Below are the code and all the weights of a small trained network. Each question names an input and a target symbol and asks about switching units off, where a switched-off unit gives its printed mean instead of its output.

import numpy as np


def w(rows, s, z=0):
    codes = np.array(rows[::2]) - 128.0
    scale = np.full(codes.shape[1], s)
    scale[-1] = z or s
    return codes * scale


def f(y):
    return y / 2 * (1 + np.tanh(0.7978845608 * (y + 0.044715 * y**3)))


def softmax(a):
    e = np.exp(a - a.max(-1, keepdims=True))
    return e / e.sum(-1, keepdims=True)


def log_softmax(a):
    a = a - a.max(-1, keepdims=True)
    return a - np.log(np.exp(a).sum(-1, keepdims=True))


def net(x, mask):
    ids = ['αγδεηθλμπσφψω'.index(c) for c in x.split()]
    T = len(ids)
    res = E[ids] + P[:T]
    r = res
    for j in range(2):
        rows = slice(4 * j, 4 * j + 4)
        q, k, v = (r @ M[0][rows].T for M in (Q, K, V))
        z = softmax(np.where(np.tri(T) > 0, q @ k.T / 4**0.5, -1e9)) @ v
        o = O[0][rows]
        res = res + np.where(mask[j], z, o[:, -1]) @ o[:, :-1]
    y = f(res @ A[0][:, :-1].T + A[0][:, -1])
    res = res + np.where(mask[2:14], y, B[0][:, -1]) @ B[0][:, :-1]
    return log_softmax(res[-1] @ U[:, :-1].T + U[:, -1])


Q, K, V, O, A, B = {}, {}, {}, {}, {}, {}
E = w([
[145,152,155],'α',
[152,155,155],'γ',
[109,166,150],'δ',
[145,151,153],'ε',
[171,195,153],'η',
[146,152,177],'θ',
[86,100,102],'λ',
[225,145,9],'μ',
[159,116,21],'π',
[210,150,146],'σ',
[153,85,134],'φ',
[24,69,162],'ψ',
[144,122,125],'ω',
],0.016)
P = w([
[164,150,96],'0',
[138,97,111],'1',
[116,232,87],'2',
[155,29,121],'3',
[85,254,68],'4',
[192,46,130],'5',
],0.0075)
Q[0] = w([
[187,14,246],'H1',
[119,117,10],'H1',
[21,234,128],'H1',
[134,53,52],'H1',
[133,188,120],'H2',
[161,156,207],'H2',
[98,159,53],'H2',
[119,162,2],'H2',
],0.0061)
K[0] = w([
[14,69,46],'H1',
[148,70,230],'H1',
[254,226,73],'H1',
[131,44,181],'H1',
[125,158,82],'H2',
[168,97,116],'H2',
[83,202,117],'H2',
[73,140,46],'H2',
],0.0073)
V[0] = w([
[140,9,152],'H1',
[200,182,33],'H1',
[70,176,84],'H1',
[83,93,45],'H1',
[167,24,124],'H2',
[129,189,176],'H2',
[157,95,158],'H2',
[148,212,88],'H2',
],0.012)
O[0] = w([
[115,21,131,91],'H1',
[181,155,66,204],'H1',
[44,220,87,54],'H1',
[55,73,73,6],'H1',
[202,2,148,114],'H2',
[143,227,134,203],'H2',
[222,121,158,170],'H2',
[113,208,66,234],'H2',
],0.012,0.0014)
A[0] = w([
[85,12,69,32],'N1',
[175,219,234,168],'N2',
[73,197,208,167],'N3',
[89,137,222,89],'N4',
[51,79,136,234],'N5',
[220,143,107,52],'N6',
[90,106,106,133],'N7',
[36,158,2,234],'N8',
[146,177,242,198],'N9',
[214,64,175,131],'N10',
[122,144,181,65],'N11',
[47,137,150,1],'N12',
],0.0086,0.0091)
B[0] = w([
[78,153,171,190],'N1',
[67,83,48,255],'N2',
[85,114,234,193],'N3',
[83,186,149,137],'N4',
[239,158,117,198],'N5',
[70,167,98,155],'N6',
[173,217,145,140],'N7',
[238,178,243,203],'N8',
[34,28,93,216],'N9',
[105,186,45,193],'N10',
[54,200,157,123],'N11',
[131,106,2,127],'N12',
],0.0074,0.014)
U = w([
[114,154,131,8],'α',
[111,157,120,19],'γ',
[103,175,197,82],'δ',
[114,153,134,60],'ε',
[96,203,133,82],'η',
[42,81,125,97],'θ',
[160,129,183,196],'λ',
[166,179,109,89],'μ',
[162,164,144,113],'π',
[130,142,65,50],'σ',
[171,62,89,255],'φ',
[120,52,250,181],'ψ',
[145,124,127,174],'ω',
],0.011,0.0054)

Each question gives the input, a string of symbols that net reads in full, and the target symbol t.
The units are the heads (4 rows each of Q, K, V and O) and the neurons (one row each of A and B). Each row of codes is followed by its name. A weight is (code - 128) times the scale printed after its matrix; where a second scale follows, it is the last column's (O, A, B and U).
mask holds one flag per unit, heads first, then neurons. A switched-off unit (its flag False) gives its mean, the last column of its rows in O or B, instead of its output. The means were averaged over made-up inputs and are rounded, as every weight is.
A unit's drop is (log p(t) with every unit on - log p(t) with that unit switched off) / (log p(t) with every unit on - log p(t) with every unit switched off).
The circuit of an input: a set's keep is (log p(t) with only the set's units on - log p(t) with every unit switched off) / (log p(t) with every unit on - log p(t) with every unit switched off). Starting from the 12 units with the biggest drops (on a tie, the unit counted first), units are removed one at a time, each time the one whose removal leaves the highest keep (on an exact tie, the one counted first), for as long as the keep stays at least 0.8.
units of the circuit, in order: the units of the circuit, biggest drop first
most important unit: the unit with the biggest drop
k most important neurons: the k neurons with the biggest drops, biggest first
input φ μ γ, target μ: most important unit	H1
input δ δ δ θ θ, target δ: units of the circuit, in order	[N3 N8 H2]
input θ σ α γ ψ σ, target ψ: units of the circuit, in order	[H1 N10 N2]
input θ σ θ φ δ, target δ: units of the circuit, in order	[H2 N3 N8]
input θ ψ δ η, target ψ: 4 most important neurons	[N10 N3 N6 N12]
input φ θ ω ω ψ, target ψ: units of the circuit, in order	[N10 N2]
input ω π α φ θ η, target φ: units of the circuit, in order	[N1 N8 H2]
input λ δ θ, target δ: units of the circuit, in order	[H2 N3 H1]
input λ ω η, target η: units of the circuit, in order	[H1 H2]
input μ ε λ, target μ: units of the circuit, in order	[H1 N8]
input δ μ φ, target μ: units of the circuit, in order	[H1 N9]
input θ θ ψ θ, target ψ: units of the circuit, in order	[H1 N10]
input θ δ α, target δ: units of the circuit, in order	[H2 N3 N8]
input σ α ω φ θ δ, target φ: most important unit	N1
input θ θ ψ λ, target ψ: 3 most important neurons	[N10 N2 N1]
input φ σ θ ψ μ, target μ: 3 most important neurons	[N8 N3 N9]
input η ω σ, target η: 3 most important neurons	[N6 N5 N3]
input φ θ θ θ δ γ, target θ: 3 most important neurons	[N5 N8 N9]
input φ θ ψ λ, target ψ: 2 most important neurons	[N1 N2]
input ψ γ ψ ψ α δ, target ψ: 2 most important neurons	[N2 N10]
input φ ψ μ θ ψ, target μ: most important neuron	[N3]
input γ η θ, target η: 2 most important neurons	[N2 N8]
